Below is a small trained network, with its code and all its weights. Each question gives an input and a target symbol and asks what happens when units are switched off, that is, made to give their printed mean instead of their output.

import numpy as np


def w(rows, s, z=0):
    codes = np.array(rows[::2]) - 128.0
    scale = np.full(codes.shape[1], s)
    scale[-1] = z or s
    return codes * scale


def norm(h):
    return h / np.sqrt((h * h).mean(-1, keepdims=True) + 1e-5)


def f(y):
    return y / 2 * (1 + np.tanh(0.7978845608 * (y + 0.044715 * y**3)))


def softmax(a):
    e = np.exp(a - a.max(-1, keepdims=True))
    return e / e.sum(-1, keepdims=True)


def log_softmax(a):
    a = a - a.max(-1, keepdims=True)
    return a - np.log(np.exp(a).sum(-1, keepdims=True))


def net(x, mask):
    ids = ['αβγδλμξσψ'.index(c) for c in x.split()]
    T = len(ids)
    res = E[ids] + P[:T]
    u = 0
    for l in range(2):
        r = norm(res)
        for j in range(2):
            rows = slice(2 * j, 2 * j + 2)
            q, k, v = (r @ M[l][rows].T for M in (Q, K, V))
            z = softmax(np.where(np.tri(T) > 0, q @ k.T / 2**0.5, -1e9)) @ v
            o = O[l][rows]
            res = res + np.where(mask[u + j], z, o[:, -1]) @ o[:, :-1]
        u += 2
        y = f(norm(res) @ A[l][:, :-1].T + A[l][:, -1])
        res = res + np.where(mask[u : u + 12], y, B[l][:, -1]) @ B[l][:, :-1]
        u += 12
    return log_softmax(norm(res)[-1] @ U[:, :-1].T + U[:, -1])


Q, K, V, O, A, B = {}, {}, {}, {}, {}, {}
E = w([
[79,205,126,89,91,135,123],'α',
[122,114,155,130,128,165,153],'β',
[136,136,143,41,158,160,140],'γ',
[109,140,161,82,105,108,106],'δ',
[188,125,188,110,112,147,128],'λ',
[129,186,171,136,87,160,111],'μ',
[147,126,126,97,72,140,88],'ξ',
[155,199,141,112,121,109,181],'σ',
[128,85,112,220,222,116,2],'ψ',
],0.0052)
P = w([
[107,78,36,175,168,145,150],'0',
[112,202,134,69,110,172,116],'1',
[121,189,163,80,116,162,121],'2',
[125,189,175,83,104,157,131],'3',
[122,173,186,90,94,160,120],'4',
[119,173,198,84,98,168,133],'5',
[116,152,213,98,103,173,123],'6',
[120,148,216,99,84,157,124],'7',
[119,153,225,84,85,170,111],'8',
[115,148,233,70,93,156,140],'9',
[116,168,253,73,78,162,151],'10',
],0.0028)
Q[0] = w([
[122,82,105,171,163,74,151],'L0H0',
[158,75,2,121,119,71,179],'L0H0',
[101,166,173,127,107,171,79],'L0H1',
[121,95,60,167,142,99,152],'L0H1',
],0.0087)
K[0] = w([
[146,115,141,24,22,161,200],'L0H0',
[117,253,243,49,75,162,143],'L0H0',
[119,82,68,213,178,148,108],'L0H1',
[131,153,207,66,70,161,145],'L0H1',
],0.0059)
V[0] = w([
[76,219,179,198,110,154,154],'L0H0',
[254,145,125,166,116,224,179],'L0H0',
[39,181,74,107,70,165,134],'L0H1',
[141,195,123,77,239,33,194],'L0H1',
],0.0042)
O[0] = w([
[27,212,253,65,126,106,79,114],'L0H0',
[191,220,148,25,194,132,50,49],'L0H0',
[115,198,83,116,133,178,221,178],'L0H1',
[107,99,144,171,95,232,52,4],'L0H1',
],0.0044,0.0027)
A[0] = w([
[62,34,122,175,122,175,241,23],'L0N0',
[119,76,205,127,78,129,155,39],'L0N1',
[77,116,146,17,189,150,151,91],'L0N2',
[195,36,136,209,161,120,67,6],'L0N3',
[104,132,153,51,181,45,67,87],'L0N4',
[131,116,69,109,170,69,140,93],'L0N5',
[130,186,134,115,50,107,125,48],'L0N6',
[121,214,141,184,131,148,117,101],'L0N7',
[128,199,113,108,167,144,160,169],'L0N8',
[95,61,68,157,56,62,120,91],'L0N9',
[135,254,115,195,108,201,91,59],'L0N10',
[165,56,138,213,105,151,145,135],'L0N11',
],0.0041,0.0022)
B[0] = w([
[222,253,141,205,119,206,22,246],'L0N0',
[128,120,147,98,213,56,77,209],'L0N1',
[86,123,206,237,112,188,98,174],'L0N2',
[87,86,162,98,91,96,240,105],'L0N3',
[128,225,129,210,127,175,194,215],'L0N4',
[117,138,103,152,134,134,131,67],'L0N5',
[55,88,99,97,142,79,107,205],'L0N6',
[111,62,106,93,156,109,142,172],'L0N7',
[150,44,126,132,78,131,123,217],'L0N8',
[68,247,144,79,86,151,70,147],'L0N9',
[104,32,147,51,215,140,105,173],'L0N10',
[144,177,160,73,76,70,89,216],'L0N11',
],0.0036,0.0014)
Q[1] = w([
[115,142,34,232,120,155,166],'L1H0',
[175,147,253,20,74,157,164],'L1H0',
[105,112,187,166,96,95,117],'L1H1',
[150,102,168,156,95,92,116],'L1H1',
],0.0062)
K[1] = w([
[124,142,216,93,134,89,155],'L1H0',
[184,74,21,255,145,136,117],'L1H0',
[107,118,113,159,200,116,124],'L1H1',
[144,85,111,159,179,117,109],'L1H1',
],0.0071)
V[1] = w([
[134,71,93,127,180,127,51],'L1H0',
[150,91,81,182,116,164,182],'L1H0',
[102,187,91,148,254,143,174],'L1H1',
[95,28,110,223,178,21,97],'L1H1',
],0.0037)
O[1] = w([
[155,76,137,126,252,189,139,75],'L1H0',
[92,77,104,222,157,37,114,158],'L1H0',
[88,184,170,26,231,93,108,159],'L1H1',
[183,192,229,100,92,127,228,6],'L1H1',
],0.0033,0.0021)
A[1] = w([
[76,134,117,102,71,121,118,90],'L1N0',
[154,79,2,176,121,203,103,1],'L1N1',
[122,118,116,84,218,127,96,112],'L1N2',
[96,136,76,169,184,90,65,120],'L1N3',
[17,115,89,123,103,143,168,34],'L1N4',
[127,65,61,221,158,92,50,97],'L1N5',
[116,145,100,110,149,113,76,119],'L1N6',
[132,132,157,156,149,180,200,108],'L1N7',
[152,16,142,144,134,133,128,61],'L1N8',
[161,103,60,120,118,85,188,75],'L1N9',
[152,125,126,58,108,119,74,100],'L1N10',
[88,140,132,170,143,177,13,60],'L1N11',
],0.0063,0.0035)
B[1] = w([
[128,111,211,187,115,148,159,209],'L1N0',
[110,116,221,36,1,76,81,248],'L1N1',
[123,137,123,235,71,73,121,251],'L1N2',
[120,83,248,175,131,92,167,150],'L1N3',
[252,77,217,125,168,203,248,150],'L1N4',
[76,161,186,148,227,84,149,243],'L1N5',
[142,107,172,146,102,128,160,167],'L1N6',
[147,70,79,114,118,145,69,126],'L1N7',
[98,140,181,100,68,100,67,97],'L1N8',
[93,116,10,82,143,105,147,77],'L1N9',
[128,137,126,249,110,138,158,218],'L1N10',
[182,56,34,102,186,86,175,185],'L1N11',
],0.0043,0.0012)
U = w([
[116,84,168,138,146,217,249,126],'α',
[78,98,155,217,228,66,159,153],'β',
[74,41,144,68,90,87,55,76],'γ',
[111,151,100,212,3,140,131,125],'δ',
[247,196,122,176,180,140,95,89],'λ',
[61,255,153,68,156,154,117,127],'μ',
[126,108,36,72,138,75,167,253],'ξ',
[91,76,110,136,177,225,50,197],'σ',
[239,104,172,78,104,110,162,17],'ψ',
],0.0058,0.0024)

Each question gives the input, a string of symbols that net reads in full, and the target symbol t.
The units are the heads (2 rows each of Q, K, V and O) and the neurons (one row each of A and B). Each row of codes is followed by its name. A weight is (code - 128) times the scale printed after its matrix; where a second scale follows, it is the last column's (O, A, B and U).
mask holds one flag per unit, layer by layer, with each layer's heads first. A switched-off unit (its flag False) gives its mean, the last column of its rows in O or B, instead of its output. The means were averaged over made-up inputs and are rounded, as every weight is.
A unit's drop is (log p(t) with every unit on - log p(t) with that unit switched off) / (log p(t) with every unit on - log p(t) with every unit switched off).
The circuit of an input: a set's keep is (log p(t) with only the set's units on - log p(t) with every unit switched off) / (log p(t) with every unit on - log p(t) with every unit switched off). Starting from the 12 units with the biggest drops (on a tie, the unit counted first), units are removed one at a time, each time the one whose removal leaves the highest keep (on an exact tie, the one counted first), for as long as the keep stays at least 0.8.
units of the circuit, in order: the units of the circuit, biggest drop first
unit that matters most: the unit with the biggest drop
k most important neurons: the k neurons with the biggest drops, biggest first
top k neurons in layer l: the k neurons of layer l with the biggest drops, biggest first
heads that matter: for each layer, one digit per head in row order, 1 if its drop is at least 0.15 and else 0, layers parted by /
drop when u is switched off: that unit's drop, to one decimal
input ψ μ ψ, target ψ: unit that matters most -> L1H1
input λ ξ δ ξ, target λ: heads that matter -> 10 / 00
input δ μ μ γ, target δ: units of the circuit, in order -> L0H0; L0N0
input σ ξ δ μ ξ μ α γ, target σ: heads that matter -> 11 / 00
input μ λ μ μ ψ μ λ λ δ μ σ, target ξ: top 3 neurons in layer 0 -> L0N9; L0N11; L0N0
input α δ μ δ μ σ, target α: heads that matter -> 01 / 00
input α α β μ γ α δ, target α: units of the circuit, in order -> L1N4; L0H1
input σ δ μ λ μ μ δ μ, target σ: heads that matter -> 11 / 00
input δ μ σ δ ψ δ β, target λ: units of the circuit, in order -> L0N0; L1N11
input λ δ γ ξ μ α λ, target λ: units of the circuit, in order -> L0H0; L1N10
input μ ψ α δ δ μ σ δ μ γ, target σ: heads that matter -> 00 / 00
input ψ μ ξ μ ψ μ μ, target ψ: heads that matter -> 11 / 01
input γ σ ξ δ δ μ β ψ μ μ μ, target γ: heads that matter -> 00 / 11
input γ α μ λ, target γ: unit that matters most -> L0H1
input ξ μ μ μ δ, target ξ: units of the circuit, in order -> L0H0; L1N9
input δ ψ δ ξ ξ δ γ σ δ α ψ, target δ: heads that matter -> 10 / 11
input μ δ μ μ ψ γ λ ψ, target μ: heads that matter -> 10 / 11
input σ β σ μ ψ μ σ, target γ: heads that matter -> 01 / 00
input ξ ψ β, target λ: heads that matter -> 10 / 01
input δ λ δ ξ μ β, target δ: 2 most important neurons -> L0N0; L1N1
input γ μ μ, target γ: unit that matters most -> L1N1
input δ ψ β μ ξ ψ, target δ: 2 most important neurons -> L0N3; L0N11
input γ δ μ μ σ ψ μ α α, target α: 2 most important neurons -> L1N4; L0N0
input ψ μ σ, target ξ: drop when L1N5 is switched off -> 0.0
input σ λ α μ α μ α, target σ: drop when L0H1 is switched off -> 0.7
